Here is a tiny trained network, its code and every weight. The questions are about switching its units off for an input and a class, where a switched-off unit gives its printed mean instead of its output.

import numpy as np


def w(rows, s, z=0):
    codes = np.array(rows[::2]) - 128.0
    scale = np.full(codes.shape[1], s)
    scale[-1] = z or s
    return codes * scale


def f(y):
    return y / 2 * (1 + np.tanh(0.7978845608 * (y + 0.044715 * y**3)))


def log_softmax(a):
    a = a - a.max(-1, keepdims=True)
    return a - np.log(np.exp(a).sum(-1, keepdims=True))


def net(x, mask):
    res = np.array(x, float).reshape(1, 5) / 4 @ E
    y = f(res @ A[0][:, :-1].T + A[0][:, -1])
    res = res + np.where(mask, y, B[0][:, -1]) @ B[0][:, :-1]
    return log_softmax(res[-1] @ U[:, :-1].T + U[:, -1])


A, B = {}, {}
E = w([
[220,2,102],'x0',
[208,207,88],'x1',
[164,134,238],'x2',
[129,127,128],'x3',
[127,128,128],'x4',
],0.0099)
A[0] = w([
[100,182,150,103],'neuron 0',
[207,96,177,176],'neuron 1',
[81,116,242,63],'neuron 2',
[186,185,122,2],'neuron 3',
[210,17,81,100],'neuron 4',
[151,156,75,114],'neuron 5',
[92,82,174,167],'neuron 6',
[94,103,94,140],'neuron 7',
[250,200,179,68],'neuron 8',
[169,144,221,98],'neuron 9',
[188,176,83,40],'neuron 10',
[105,121,64,155],'neuron 11',
[200,152,91,173],'neuron 12',
],0.015,0.0034)
B[0] = w([
[104,228,146,176],'neuron 0',
[137,208,118,202],'neuron 1',
[142,119,112,196],'neuron 2',
[112,121,236,163],'neuron 3',
[42,237,149,247],'neuron 4',
[157,34,107,156],'neuron 5',
[177,16,155,176],'neuron 6',
[209,63,105,151],'neuron 7',
[173,43,152,214],'neuron 8',
[254,138,35,191],'neuron 9',
[139,48,195,168],'neuron 10',
[202,116,52,163],'neuron 11',
[117,109,160,180],'neuron 12',
],0.0083,0.014)
U = w([
[85,254,162,64],'0',
[192,114,75,255],'1',
[143,61,147,137],'2',
],0.016,0.00083)

Each question gives the input, the list of numbers given to net, and the class t.
The units are the neurons (one row each of A and B). Each row of codes is followed by its name. A weight is (code - 128) times the scale printed after its matrix; where a second scale follows, it is the last column's (A, B and U).
mask holds one flag per neuron, in row order. A switched-off neuron (its flag False) gives its mean, the last column of its row in B, instead of its output. The means were averaged over made-up inputs and are rounded, as every weight is.
A unit's drop is (log p(t) with every unit on - log p(t) with that unit switched off) / (log p(t) with every unit on - log p(t) with every unit switched off).
The circuit of an input: a set's keep is (log p(t) with only the set's units on - log p(t) with every unit switched off) / (log p(t) with every unit on - log p(t) with every unit switched off). Starting from the 12 units with the biggest drops (on a tie, the unit counted first), units are removed one at a time, each time the one whose removal leaves the highest keep (on an exact tie, the one counted first), for as long as the keep stays at least 0.8.
units of the circuit, in order: the units of the circuit, biggest drop first
unit that matters most: the unit with the biggest drop
top k neurons: the k neurons with the biggest drops, biggest first
drop of u: that unit's drop, to one decimal
input [7,1,-1,5,-8], class 0: unit that matters most => neuron 4
input [3,-3,1,-3,1], class 0: units of the circuit, in order => neuron 8; neuron 4
input [-1,3,-2,-6,-3], class 2: top 2 neurons => neuron 4; neuron 9
input [-5,6,2,-1,-5], class 2: units of the circuit, in order => neuron 4; neuron 8
input [-4,2,5,1,7], class 1: top 3 neurons => neuron 4; neuron 9; neuron 8
input [-5,-5,6,0,5], class 1: units of the circuit, in order => neuron 4; neuron 9
input [-1,3,1,5,-1], class 2: units of the circuit, in order => neuron 4; neuron 9; neuron 11
input [8,7,6,7,-8], class 0: top 2 neurons => neuron 4; neuron 1
input [-3,-4,0,1,1], class 2: top 3 neurons => neuron 4; neuron 1; neuron 6
input [4,-3,-4,1,5], class 0: top 3 neurons => neuron 4; neuron 8; neuron 9
input [-6,5,7,5,-5], class 1: top 3 neurons => neuron 8; neuron 9; neuron 4
input [-3,7,4,5,-8], class 2: top 2 neurons => neuron 8; neuron 3
input [3,-4,4,-3,3], class 1: top 2 neurons => neuron 6; neuron 9
input [6,-1,-5,-3,3], class 0: top neuron => neuron 4
input [5,5,4,6,2], class 0: top 3 neurons => neuron 4; neuron 1; neuron 6
input [-3,5,-5,-6,-1], class 1: top 2 neurons => neuron 4; neuron 11
input [-5,-6,-6,-4,-7], class 1: top 3 neurons => neuron 4; neuron 7; neuron 11
input [-5,-2,8,-5,3], class 1: top 2 neurons => neuron 9; neuron 4
input [1,0,-1,-2,-8], class 0: top 3 neurons => neuron 8; neuron 9; neuron 6
input [0,8,-6,6,6], class 2: unit that matters most => neuron 10
input [6,-2,8,8,-4], class 1: top 2 neurons => neuron 9; neuron 6
input [5,-3,-3,3,4], class 0: drop of neuron 4 => 0.8
input [-1,-8,8,-5,5], class 1: drop of neuron 4 => 0.0
input [-4,-7,-3,8,3], class 2: drop of neuron 6 => 0.1
input [-4,-4,7,-2,-3], class 1: drop of neuron 4 => 0.2
